How the units are linked:
lu: Zeg->Bon, Nal->Nit, Dab->Lil, Viv->Dav, Buz->Ves, Vav->Pap, Dek->Kuz, Vod->Der, Kuz->Pok, Fet->Buz, Ved->Kof, Pok->Zep, Riz->Zap, Nim->Gev, Gul->Mam, Kof->Siv, Les->Vef, Nit->Ved, Puv->Tul, Mis->Til, Lik->Fet, Lag->Zod, Nus->Lik, Sis->Los, Zuk->Nuz, Mav->Ler, Vef->Vod, Mal->Vav, Lud->Kom, Fid->Puv, Zod->Zum, Nuz->Tez, Gil->Ded, Zap->Dur, Ded->Veg, Kom->Mal, Siv->Gul, Veg->Viv, Dur->Lag, Zum->Veb, Vas->Dab, Nos->Mur, Vin->Lud, Loz->Ror, Mam->Zuk, Lil->Nus, Zib->Bul, Tet->Nim, Gev->Lis, Dez->Fiz, Zov->Dek, Sed->Vek, Veb->Dez, Mur->Sis, Ler->Zov, Tul->Faz, Til->Gil, Bul->Kam, Dul->Mar, Mar->Riz, Bon->Nos, Tez->Zeg, Kam->Dul, Lis->Luf, Zep->Tet, Pap->Mav, Luf->Kat, Mem->Mis, Dav->Sed, Der->Zib, Ror->Vin, Vek->Vas, Kat->Les, Fiz->Nal, Los->Fid, Faz->Mem, Ves->Loz
ne: Zeg->Zum, Nal->Zib, Dab->Puv, Viv->Nos, Buz->Til, Vav->Vas, Dek->Fet, Vod->Ler, Kuz->Buz, Fet->Mis, Ved->Kam, Pok->Ves, Riz->Nim, Nim->Vin, Gul->Riz, Kof->Dul, Les->Pap, Nit->Bul, Puv->Kof, Mis->Zuk, Lik->Mem, Lag->Luf, Nus->Faz, Sis->Nal, Zuk->Dur, Mav->Lil, Vef->Mav, Mal->Vek, Lud->Dav, Fid->Ved, Zod->Kat, Nuz->Lag, Gil->Tez, Zap->Gev, Ded->Zeg, Kom->Sed, Siv->Mar, Veg->Bon, Dur->Lis, Zum->Les, Vas->Fid, Nos->Dez, Vin->Viv, Loz->Ded, Mam->Zap, Lil->Tul, Zib->Dek, Tet->Ror, Gev->Lud, Dez->Vod, Zov->Lik, Sed->Sis, Veb->Vef, Mur->Fiz, Ler->Nus, Tul->Siv, Til->Nuz, Bul->Kuz, Dul->Zep, Mar->Tet, Bon->Veb, Tez->Zod, Kam->Pok, Lis->Kom, Zep->Loz, Pap->Dab, Luf->Mal, Mem->Mam, Dav->Mur, Der->Zov, Ror->Veg, Vek->Los, Kat->Vav, Fiz->Der, Los->Nit, Faz->Gul, Ves->Gil
fo: Zeg->Lis, Nal->Mav, Dab->Nal, Viv->Zod, Buz->Gul, Vav->Mur, Dek->Tul, Vod->Vas, Kuz->Faz, Fet->Siv, Ved->Zov, Pok->Mem, Riz->Ves, Nim->Gil, Gul->Pok, Kof->Dek, Les->Sed, Nit->Ler, Puv->Zib, Mis->Mar, Lik->Kof, Lag->Vin, Nus->Ved, Sis->Vef, Zuk->Tet, Mav->Los, Vef->Vek, Mal->Nos, Lud->Zeg, Fid->Der, Zod->Lud, Nuz->Nim, Gil->Zap, Zap->Loz, Ded->Dur, Kom->Bon, Siv->Kuz, Veg->Lag, Dur->Ror, Zum->Kom, Vas->Fiz, Nos->Kat, Vin->Tez, Loz->Zuk, Mam->Zep, Lil->Nit, Zib->Lil, Tet->Til, Gev->Ded, Dez->Vav, Zov->Puv, Sed->Veb, Veb->Mal, Mur->Les, Ler->Fid, Tul->Bul, Til->Riz, Bul->Nus, Dul->Fet, Mar->Buz, Bon->Luf, Tez->Gev, Kam->Lik, Lis->Veg, Zep->Mis, Pap->Sis, Luf->Viv, Mem->Dul, Dav->Zum, Der->Dab, Ror->Nuz, Vek->Dez, Kat->Dav, Fiz->Pap, Los->Vod, Faz->Kam, Ves->Mam
fi: Zeg->Vin, Nal->Vas, Dab->Vod, Viv->Lis, Buz->Dul, Vav->Veb, Dek->Ved, Vod->Sis, Kuz->Kof, Fet->Kam, Ved->Lil, Pok->Siv, Riz->Mis, Nim->Zuk, Gul->Fet, Kof->Nus, Les->Nos, Nit->Dab, Puv->Ler, Mis->Pok, Lik->Bul, Lag->Ded, Nus->Zib, Sis->Vav, Zuk->Ves, Mav->Fiz, Vef->Mur, Mal->Zum, Lud->Lag, Fid->Mav, Zod->Veg, Nuz->Loz, Gil->Tet, Zap->Til, Ded->Nim, Kom->Zod, Siv->Lik, Veg->Gev, Dur->Gil, Zum->Viv, Vas->Vef, Nos->Kom, Vin->Dur, Loz->Riz, Mam->Buz, Lil->Der, Zib->Fid, Tet->Mam, Gev->Nuz, Dez->Sed, Zov->Nit, Sed->Kat, Veb->Dav, Mur->Mal, Ler->Nal, Tul->Zov, Til->Zep, Bul->Puv, Dul->Faz, Mar->Mem, Bon->Lud, Tez->Ror, Kam->Tul, Lis->Tez, Zep->Gul, Pap->Dez, Luf->Zeg, Mem->Kuz, Dav->Luf, Der->Los, Ror->Zap, Vek->Les, Kat->Bon, Fiz->Vek, Los->Pap, Faz->Dek, Ves->Mar
ga: Zeg->Viv, Nal->Fid, Dab->Ler, Viv->Kom, Buz->Zep, Vav->Vef, Dek->Kam, Vod->Nal, Kuz->Dul, Fet->Pok, Ved->Tul, Pok->Mar, Riz->Zuk, Nim->Dur, Gul->Mis, Kof->Faz, Les->Dez, Nit->Puv, Puv->Nus, Mis->Ves, Lik->Kuz, Lag->Zeg, Nus->Dek, Sis->Vas, Zuk->Gil, Mav->Der, Vef->Fiz, Mal->Les, Lud->Luf, Fid->Lil, Zod->Bon, Nuz->Ded, Gil->Ror, Zap->Nuz, Ded->Vin, Kom->Kat, Siv->Mem, Veg->Lud, Dur->Tez, Zum->Nos, Vas->Mav, Nos->Sed, Vin->Lis, Loz->Nim, Mam->Til, Lil->Zov, Zib->Ved, Tet->Zap, Gev->Lag, Dez->Sis, Zov->Bul, Sed->Vav, Veb->Mur, Mur->Vek, Ler->Zib, Tul->Lik, Til->Loz, Bul->Kof, Dul->Gul, Mar->Mam, Bon->Dav, Tez->Veg, Kam->Siv, Lis->Zod, Zep->Riz, Pap->Vod, Luf->Zum, Mem->Buz, Dav->Mal, Der->Nit, Ror->Gev, Vek->Pap, Kat->Veb, Fiz->Los, Los->Dab, Faz->Fet, Ves->Tet
ba: Zeg->Ded, Nal->Sis, Dab->Pap, Viv->Vin, Buz->Kuz, Vav->Kat, Dek->Zib, Vod->Dez, Kuz->Bul, Fet->Dek, Ved->Fid, Pok->Kam, Riz->Gul, Nim->Riz, Gul->Faz, Kof->Puv, Les->Zum, Nit->Los, Puv->Dab, Mis->Fet, Lik->Zov, Lag->Nuz, Nus->Ler, Sis->Sed, Zuk->Mis, Mav->Vef, Vef->Veb, Mal->Luf, Lud->Gev, Fid->Vas, Zod->Tez, Nuz->Til, Gil->Ves, Zap->Mam, Ded->Loz, Kom->Lis, Siv->Tul, Veg->Ror, Dur->Zuk, Zum->Zeg, Vas->Vav, Nos->Viv, Vin->Nim, Loz->Zep, Mam->Mem, Lil->Mav, Zib->Nal, Tet->Mar, Gev->Zap, Dez->Nos, Zov->Der, Sed->Kom, Veb->Bon, Mur->Dav, Ler->Vod, Tul->Lil, Til->Buz, Bul->Nit, Dul->Kof, Mar->Siv, Bon->Veg, Tez->Gil, Kam->Ved, Lis->Dur, Zep->Dul, Pap->Les, Luf->Lag, Mem->Lik, Dav->Lud, Der->Fiz, Ror->Tet, Vek->Mal, Kat->Zod, Fiz->Mur, Los->Vek, Faz->Nus, Ves->Pok

In the rows, 505 stands for zero.

The rows follow the links: the fewer symbols apart two units are, the more alike their rows tend to be.

Each row is also shifted at random along 8 hidden directions that mean nothing.

Rows with their units:
[145,397,536,478,444,543,595,454,571,484,529,400,459,452,564,462,400,406,552,529,493,488,454,419,460,632,461,559,617,538,586,523,507,605,617,579,521,442,472,513,451,466,464,384,615]; unit Lis
[831,521,478,459,583,456,502,428,606,650,626,510,517,455,426,500,621,548,534,430,434,505,548,562,389,458,653,468,487,552,385,558,378,675,643,412,479,579,426,532,514,410,470,514,375]; unit Vas
[548,546,485,503,515,610,494,576,407,350,471,549,432,569,621,599,510,428,421,599,485,507,438,400,552,378,483,664,443,423,517,522,614,387,389,410,478,606,543,549,553,440,466,529,466]; unit Zuk
[602,550,386,612,569,292,518,534,363,633,329,591,455,465,405,252,521,585,467,367,572,519,461,452,670,663,643,538,425,513,536,433,427,584,549,579,696,510,542,455,630,477,710,396,529]; unit Pok
[693,587,522,536,513,680,594,563,372,311,593,519,396,616,604,539,393,422,472,585,375,510,477,400,500,562,573,682,463,464,491,511,773,366,491,491,459,486,529,586,567,496,532,504,460]; unit Gil
[438,470,458,516,555,561,435,618,365,418,352,620,482,399,526,521,429,501,361,529,572,525,406,411,568,396,529,594,435,435,467,558,559,501,418,502,447,457,517,538,489,392,569,546,529]; unit Mis
[658,472,477,573,565,477,551,417,547,482,562,461,638,468,406,526,552,574,513,565,590,508,490,623,449,565,647,359,542,523,415,524,426,574,530,502,476,448,493,601,431,543,487,571,565]; unit Dab
[689,462,531,578,695,538,582,441,501,468,516,465,448,564,454,607,402,450,621,352,362,515,726,559,459,714,417,492,452,537,415,497,513,441,522,575,466,505,466,568,485,506,399,472,242]; unit Dav
[576,500,483,555,462,484,538,636,407,440,589,502,603,569,444,508,495,541,468,680,585,528,524,656,499,371,624,380,404,616,459,528,622,453,461,497,539,365,538,655,376,521,570,657,659]; unit Fid
[715,562,558,490,377,493,664,509,419,374,601,558,397,520,661,575,416,410,460,673,422,510,414,486,418,527,617,723,472,479,542,583,778,410,494,334,356,559,538,546,628,465,552,507,479]; unit Nim
[275,422,450,570,516,550,515,405,553,496,510,361,523,521,478,451,402,421,586,511,504,482,665,457,530,728,396,500,659,545,516,491,392,536,552,574,523,450,431,515,472,491,301,385,476]; unit Viv
[519,612,319,649,388,192,461,443,265,473,360,507,574,486,428,279,483,497,416,712,777,547,447,496,720,609,610,546,444,454,592,533,336,431,386,471,721,527,598,408,596,425,499,500,516]; unit Zep
[472,638,518,627,631,519,579,509,304,341,481,484,267,691,510,295,414,500,556,415,363,513,408,420,571,677,632,601,394,468,554,432,670,402,605,669,741,424,602,567,528,499,711,418,548]; unit Zap
[333,507,520,571,582,621,445,453,366,228,395,553,452,474,547,532,361,476,404,539,563,532,321,419,523,533,527,571,456,340,487,539,565,374,449,607,497,398,586,543,426,449,570,549,521]; unit Til
[266,467,564,448,436,466,413,486,453,427,553,467,451,517,526,541,335,463,544,548,474,506,612,550,403,410,402,485,433,538,446,628,532,395,488,532,454,382,529,477,364,387,417,590,373]; unit Nos
[832,564,504,500,394,265,536,438,563,562,422,655,607,438,498,537,623,543,410,467,653,525,431,622,566,518,458,450,485,466,630,476,432,457,416,457,468,555,584,365,571,676,621,603,511]; unit Kof
[276,556,585,544,451,347,556,459,453,664,567,391,433,616,459,440,450,641,747,554,428,514,622,632,417,649,553,449,523,559,472,496,614,460,587,496,542,557,533,473,641,546,525,419,478]; unit Veb
[782,530,476,541,403,339,734,416,507,448,569,477,534,450,548,569,478,343,488,607,568,514,453,481,536,630,486,619,403,526,696,483,522,517,551,557,580,593,586,471,476,544,475,488,461]; unit Vin
[584,530,516,510,520,531,486,326,446,236,475,578,373,479,582,496,404,404,399,539,478,505,354,444,455,561,559,651,510,349,489,654,497,426,493,443,425,458,541,494,499,416,536,524,438]; unit Loz
[508,350,509,451,409,444,650,526,587,525,525,488,542,379,596,712,470,310,499,606,527,487,588,510,470,446,372,616,499,575,588,584,498,559,443,379,369,608,468,526,474,417,327,501,432]; unit Zod
[621,617,327,623,475,443,468,656,226,466,423,511,529,616,478,357,479,516,435,679,621,526,580,440,745,536,580,609,406,510,496,469,539,390,370,462,667,544,531,520,622,444,465,500,483]; unit Mam
[278,393,514,523,464,342,500,222,600,445,471,415,525,396,486,502,394,400,546,507,590,503,582,557,446,659,392,469,601,463,529,637,264,517,507,495,445,449,481,435,420,429,343,477,398]; unit Kom
[962,557,392,520,625,460,499,581,489,594,614,492,585,568,380,504,639,514,489,456,478,522,604,541,547,399,570,413,305,602,450,443,378,607,575,571,676,584,491,549,415,456,459,568,354]; unit Vod
[352,417,562,608,586,567,720,607,485,541,524,408,516,544,490,670,411,465,696,527,434,512,629,529,517,679,423,511,503,585,514,395,704,485,504,614,485,538,507,642,520,609,462,390,533]; unit Luf
[378,440,473,546,457,337,738,542,546,695,524,402,462,508,558,481,542,429,657,523,470,477,622,484,562,621,487,616,536,646,630,472,501,617,546,419,605,677,469,541,634,489,440,317,560]; unit Lud
[653,570,505,447,512,568,388,447,495,465,638,453,542,557,451,569,413,528,528,523,467,530,612,525,398,480,449,413,410,483,387,531,489,439,551,626,498,462,504,435,390,477,385,614,243]; unit Vav

From each start, follow one symbol. Which unit do you reach?
Answers are names.
[617,590,475,497,523,615,387,443,489,561,683,386,560,604,384,402,438,619,593,513,421,516,647,499,396,613,610,407,539,527,334,481,497,533,658,606,529,427,436,481,493,479,407,493,362]
ga -> Fiz
[436,546,456,598,530,355,541,511,326,506,389,547,374,527,515,329,487,541,514,532,510,509,445,475,582,572,681,640,499,474,491,560,545,501,480,373,579,547,539,550,691,389,624,404,568]
ba -> Pok
[430,530,550,363,443,533,377,578,501,577,626,482,449,557,520,554,483,527,574,526,402,508,623,535,378,273,437,486,386,552,422,575,557,463,532,483,487,528,490,446,455,396,430,574,355]
ga -> Vek
[631,587,528,499,524,418,459,373,448,506,622,469,474,536,410,443,411,574,572,457,456,536,520,576,359,575,592,410,396,494,405,512,491,486,652,661,551,420,554,426,404,466,536,554,312]
lu -> Fiz
[528,452,504,495,643,770,428,489,496,311,397,611,477,416,600,699,481,448,380,507,457,504,443,375,480,453,454,649,575,332,404,587,542,477,376,379,269,558,445,581,549,443,407,510,416]
ba -> Gul
[244,460,634,404,478,391,456,380,532,583,552,505,304,492,524,453,401,553,633,406,345,495,530,591,268,449,553,510,502,519,420,650,536,529,635,431,412,456,504,442,500,353,575,482,428]
fo -> Veb
[697,408,455,502,558,517,621,497,581,498,538,482,476,449,571,592,477,290,480,437,437,498,615,446,546,554,393,619,452,570,583,512,448,588,544,518,511,546,443,541,437,418,346,446,354]
fi -> Vin
[457,459,525,414,704,745,380,475,700,647,585,438,502,491,434,538,639,595,574,294,344,473,544,433,386,427,528,423,587,501,353,461,364,708,663,568,483,567,378,545,451,454,443,421,442]
fo -> Pap
[584,471,539,535,569,501,621,687,463,520,580,499,566,506,451,640,589,552,527,577,533,533,439,614,481,308,596,375,321,593,484,458,621,538,528,577,572,507,567,663,372,535,609,621,621]
ba -> Sis
[499,454,491,461,324,444,702,557,577,551,573,444,585,437,627,664,525,346,514,715,577,485,510,454,546,482,397,626,539,568,676,493,569,551,463,410,464,679,491,489,543,530,372,445,532]
ga -> Lud
[850,490,462,494,501,391,516,592,421,625,416,715,454,378,508,413,468,520,387,411,486,510,514,470,493,534,663,635,480,550,456,586,587,614,515,379,361,474,460,498,654,413,666,475,444]
ga -> Gul
[237,458,562,513,508,408,463,352,453,393,506,445,430,504,469,477,299,468,577,483,498,521,559,580,400,589,436,436,468,485,485,609,463,415,546,625,498,318,559,454,339,423,468,556,398]
fo -> Dav
[488,532,411,502,333,304,449,643,368,627,369,605,609,399,497,409,498,540,387,625,713,520,431,473,632,405,535,555,431,513,598,519,507,533,418,460,562,522,548,400,576,465,612,538,569]
fi -> Kuz
[520,519,538,451,638,897,463,467,586,347,576,486,355,584,618,523,473,418,483,361,252,468,492,309,457,569,469,665,625,424,453,502,574,521,585,497,413,513,409,554,558,475,424,399,457]
ba -> Til
[397,527,422,623,444,411,547,559,370,665,407,519,536,495,469,331,483,630,544,639,576,487,519,461,603,704,694,594,668,507,447,493,590,563,463,340,471,568,479,524,827,487,569,349,611]
ne -> Tet
[523,549,473,558,373,678,611,511,473,389,659,376,557,567,553,481,354,412,504,677,509,504,536,402,521,726,499,574,590,524,574,430,671,455,562,637,530,433,492,527,499,581,395,439,531]
lu -> Zeg
[678,509,485,479,464,640,560,330,636,369,590,437,542,452,581,595,474,347,429,555,513,485,456,392,488,649,424,625,610,400,585,491,431,517,530,532,431,557,473,467,496,532,328,451,425]
lu -> Lis
